Below are the code and all the weights of a small trained network. Each question names an input and a class and asks about switching units off, where a switched-off unit gives its printed mean instead of its output.

import numpy as np


def w(rows, s, z=0):
    codes = np.array(rows[::2]) - 128.0
    scale = np.full(codes.shape[1], s)
    scale[-1] = z or s
    return codes * scale


def norm(h):
    return h / np.sqrt((h * h).mean(-1, keepdims=True) + 1e-5)


def f(y):
    return np.maximum(y, 0)


def log_softmax(a):
    a = a - a.max(-1, keepdims=True)
    return a - np.log(np.exp(a).sum(-1, keepdims=True))


def net(x, mask):
    res = np.array(x, float).reshape(1, 2) / 4 @ E
    u = 0
    for l in range(2):
        y = f(norm(res) @ A[l][:, :-1].T + A[l][:, -1])
        res = res + np.where(mask[u : u + 8], y, B[l][:, -1]) @ B[l][:, :-1]
        u += 8
    return log_softmax(norm(res)[-1] @ U[:, :-1].T + U[:, -1])


A, B = {}, {}
E = w([
[5,73,156],'x0',
[193,255,192],'x1',
],0.0044)
A[0] = w([
[154,182,93,44],'L0N1',
[188,196,152,64],'L0N2',
[56,15,122,136],'L0N3',
[75,20,75,168],'L0N4',
[155,132,67,152],'L0N5',
[166,221,112,72],'L0N6',
[33,5,28,5],'L0N7',
[2,167,144,185],'L0N8',
],0.0095,0.0027)
B[0] = w([
[120,2,121,151],'L0N1',
[218,86,109,183],'L0N2',
[157,118,52,239],'L0N3',
[199,131,113,242],'L0N4',
[104,248,186,158],'L0N5',
[220,202,148,181],'L0N6',
[171,171,96,254],'L0N7',
[134,27,201,205],'L0N8',
],0.0077,0.0084)
A[1] = w([
[89,150,112,86],'L1N1',
[159,153,220,137],'L1N2',
[104,250,26,57],'L1N3',
[221,115,98,251],'L1N4',
[44,72,174,182],'L1N5',
[179,199,71,196],'L1N6',
[91,112,30,96],'L1N7',
[109,125,195,114],'L1N8',
],0.012,0.0025)
B[1] = w([
[106,171,97,128],'L1N1',
[129,126,40,167],'L1N2',
[50,182,122,150],'L1N3',
[59,178,169,253],'L1N4',
[84,2,186,138],'L1N5',
[94,43,157,209],'L1N6',
[185,197,82,152],'L1N7',
[99,117,113,137],'L1N8',
],0.0079,0.014)
U = w([
[72,107,124,37],'0',
[9,175,175,160],'1',
[248,205,236,168],'2',
[114,127,136,7],'3',
[99,231,14,123],'4',
[107,124,128,19],'5',
[103,7,184,186],'6',
[202,56,30,181],'7',
],0.017,0.012)

Each question gives the input, the list of numbers given to net, and the class t.
The units are the neurons (one row each of A and B). Each row of codes is followed by its name. A weight is (code - 128) times the scale printed after its matrix; where a second scale follows, it is the last column's (A, B and U).
mask holds one flag per neuron, layer by layer. A switched-off neuron (its flag False) gives its mean, the last column of its row in B, instead of its output. The means were averaged over made-up inputs and are rounded, as every weight is.
A unit's drop is (log p(t) with every unit on - log p(t) with that unit switched off) / (log p(t) with every unit on - log p(t) with every unit switched off).
unit that matters most: the unit with the biggest drop
k most important neurons: the k neurons with the biggest drops, biggest first
k most important neurons of layer l: the k neurons of layer l with the biggest drops, biggest first
drop when u is switched off: that unit's drop, to one decimal
input [-3,-4], class 4: unit that matters most	L0N8
input [2,0], class 6: 3 most important neurons of layer 1	(L1N2 L1N7 L1N4)
input [-7,-3], class 1: 2 most important neurons	(L0N4 L0N8)
input [0,-1], class 4: 2 most important neurons	(L1N3 L0N2)
input [7,-2], class 7: 3 most important neurons	(L0N3 L0N8 L1N6)
input [8,-2], class 7: 2 most important neurons of layer 0	(L0N3 L0N7)
input [-5,-2], class 1: 2 most important neurons	(L0N4 L0N8)
input [4,-1], class 7: 2 most important neurons	(L0N3 L0N8)
input [-2,-8], class 4: 2 most important neurons	(L0N8 L1N3)
input [-8,-7], class 1: 2 most important neurons of layer 0	(L0N5 L0N3)
input [5,-6], class 7: drop when L0N8 is switched off	0.1
input [-4,-7], class 4: drop when L1N3 is switched off	0.1
input [4,-4], class 7: drop when L0N8 is switched off	0.2
input [-2,-1], class 1: drop when L0N8 is switched off	0.4
input [-1,-4], class 4: most important neuron	(L1N3)
